Below is a small trained network, with its code and all its weights. Each question gives an input and a class and asks what happens when units are switched off, that is, made to give their printed mean instead of their output.

import numpy as np


def w(rows, s, z=0):
    codes = np.array(rows[::2]) - 128.0
    scale = np.full(codes.shape[1], s)
    scale[-1] = z or s
    return codes * scale


def norm(h):
    return h / np.sqrt((h * h).mean(-1, keepdims=True) + 1e-5)


def f(y):
    return np.maximum(y, 0)


def log_softmax(a):
    a = a - a.max(-1, keepdims=True)
    return a - np.log(np.exp(a).sum(-1, keepdims=True))


def net(x, mask):
    res = np.array(x, float).reshape(1, 4) / 4 @ E
    u = 0
    for l in range(4):
        y = f(norm(res) @ A[l][:, :-1].T + A[l][:, -1])
        res = res + np.where(mask[u : u + 5], y, B[l][:, -1]) @ B[l][:, :-1]
        u += 5
    return log_softmax(norm(res)[-1] @ U[:, :-1].T + U[:, -1])


A, B = {}, {}
E = w([
[74,99,174,45],'x0',
[232,152,207,95],'x1',
[135,143,197,213],'x2',
[151,1,93,143],'x3',
],0.0046)
A[0] = w([
[85,171,67,128,253],'0.n0',
[116,57,184,126,149],'0.n1',
[117,227,117,163,119],'0.n2',
[174,135,123,254,73],'0.n3',
[76,162,27,113,175],'0.n4',
],0.0078,0.0017)
B[0] = w([
[133,214,76,147,242],'0.n0',
[2,152,73,126,201],'0.n1',
[110,108,80,29,234],'0.n2',
[24,188,196,192,250],'0.n3',
[112,226,80,181,253],'0.n4',
],0.0042,0.0035)
A[1] = w([
[2,178,121,98,123],'1.n0',
[101,55,125,202,248],'1.n1',
[230,176,233,105,180],'1.n2',
[245,56,203,30,51],'1.n3',
[89,195,199,71,62],'1.n4',
],0.0065,0.0014)
B[1] = w([
[161,71,140,130,254],'1.n0',
[12,167,127,122,200],'1.n1',
[125,68,17,165,220],'1.n2',
[202,62,94,190,194],'1.n3',
[162,101,223,255,206],'1.n4',
],0.0064,0.0045)
A[2] = w([
[171,75,131,114,39],'2.n0',
[70,20,137,1,6],'2.n1',
[201,213,124,142,207],'2.n2',
[85,72,194,160,142],'2.n3',
[146,40,98,95,211],'2.n4',
],0.0066,0.0021)
B[2] = w([
[242,136,184,144,166],'2.n0',
[58,87,16,85,195],'2.n1',
[214,107,138,2,247],'2.n2',
[51,169,203,121,252],'2.n3',
[57,10,155,146,240],'2.n4',
],0.0052,0.0028)
A[3] = w([
[3,17,145,62,193],'3.n0',
[38,159,193,35,3],'3.n1',
[115,108,201,218,148],'3.n2',
[140,41,114,148,185],'3.n3',
[86,198,182,118,88],'3.n4',
],0.0046,0.0023)
B[3] = w([
[253,135,135,46,253],'3.n0',
[211,124,195,215,144],'3.n1',
[188,254,108,33,225],'3.n2',
[130,69,245,91,204],'3.n3',
[169,10,200,160,163],'3.n4',
],0.0041,0.0037)
U = w([
[79,170,79,143,206],'0',
[26,134,195,174,112],'1',
[235,7,180,134,136],'2',
[51,20,118,58,170],'3',
[140,171,139,52,2],'4',
[137,125,251,131,144],'5',
[200,182,185,173,111],'6',
[212,147,121,44,83],'7',
],0.014,0.0057)

Each question gives the input, the list of numbers given to net, and the class t.
The units are the neurons (one row each of A and B). Each row of codes is followed by its name. A weight is (code - 128) times the scale printed after its matrix; where a second scale follows, it is the last column's (A, B and U).
mask holds one flag per neuron, layer by layer. A switched-off neuron (its flag False) gives its mean, the last column of its row in B, instead of its output. The means were averaged over made-up inputs and are rounded, as every weight is.
A unit's drop is (log p(t) with every unit on - log p(t) with that unit switched off) / (log p(t) with every unit on - log p(t) with every unit switched off).
The circuit of an input: a set's keep is (log p(t) with only the set's units on - log p(t) with every unit switched off) / (log p(t) with every unit on - log p(t) with every unit switched off). Starting from the 12 units with the biggest drops (on a tie, the unit counted first), units are removed one at a time, each time the one whose removal leaves the highest keep (on an exact tie, the one counted first), for as long as the keep stays at least 0.8.
circuit, biggest first: the units of the circuit, biggest drop first
top k neurons: the k neurons with the biggest drops, biggest first
top k neurons in layer l: the k neurons of layer l with the biggest drops, biggest first
drop of u: that unit's drop, to one decimal
input [-8,-3,-1,6], class 1: circuit, biggest first : 0.n3, 1.n1
input [2,-6,4,-8], class 5: top 3 neurons in layer 1 : 1.n2, 1.n4, 1.n0
input [0,-6,-5,3], class 0: circuit, biggest first : 0.n4
input [-7,-8,6,7], class 1: circuit, biggest first : 0.n3, 1.n1
input [4,-5,-8,-4], class 0: circuit, biggest first : 0.n4, 0.n0
input [-3,-1,1,7], class 1: top 2 neurons : 1.n1, 0.n3
input [7,8,6,0], class 2: top 2 neurons : 1.n2, 1.n3
input [8,6,7,7], class 3: top 2 neurons : 0.n1, 1.n1
input [-7,4,-2,-4], class 7: top 2 neurons : 2.n2, 0.n2
input [8,-2,-6,-7], class 5: top 2 neurons : 1.n4, 1.n2
input [8,5,-5,2], class 2: top 3 neurons in layer 1 : 1.n3, 1.n1, 1.n4
input [4,6,3,-1], class 2: top 2 neurons : 1.n2, 0.n3
input [-1,-8,8,8], class 1: top 2 neurons in layer 0 : 0.n3, 0.n2
input [-5,-3,2,1], class 1: circuit, biggest first : 0.n3
input [8,-5,0,-4], class 5: top 2 neurons in layer 1 : 1.n4, 1.n0
input [-5,-2,-6,3], class 0: top 2 neurons : 0.n4, 3.n0
input [7,-6,1,-7], class 5: top 2 neurons : 1.n2, 1.n0
input [-2,-1,1,5], class 1: top 2 neurons in layer 0 : 0.n2, 0.n3
input [0,8,-7,-8], class 2: top 4 neurons in layer 1 : 1.n3, 1.n2, 1.n4, 1.n1
input [8,-1,1,-1], class 5: circuit, biggest first : 1.n4
input [-4,-1,5,4], class 1: drop of 2.n0 : 0.0
input [2,2,6,7], class 1: drop of 1.n1 : 0.2
input [4,-4,2,-8], class 5: drop of 3.n4 : 0.2
input [-6,8,-5,-1], class 2: top 2 neurons in layer 1 : 1.n2, 1.n3
input [-2,-3,4,8], class 1: top 2 neurons in layer 0 : 0.n3, 0.n2
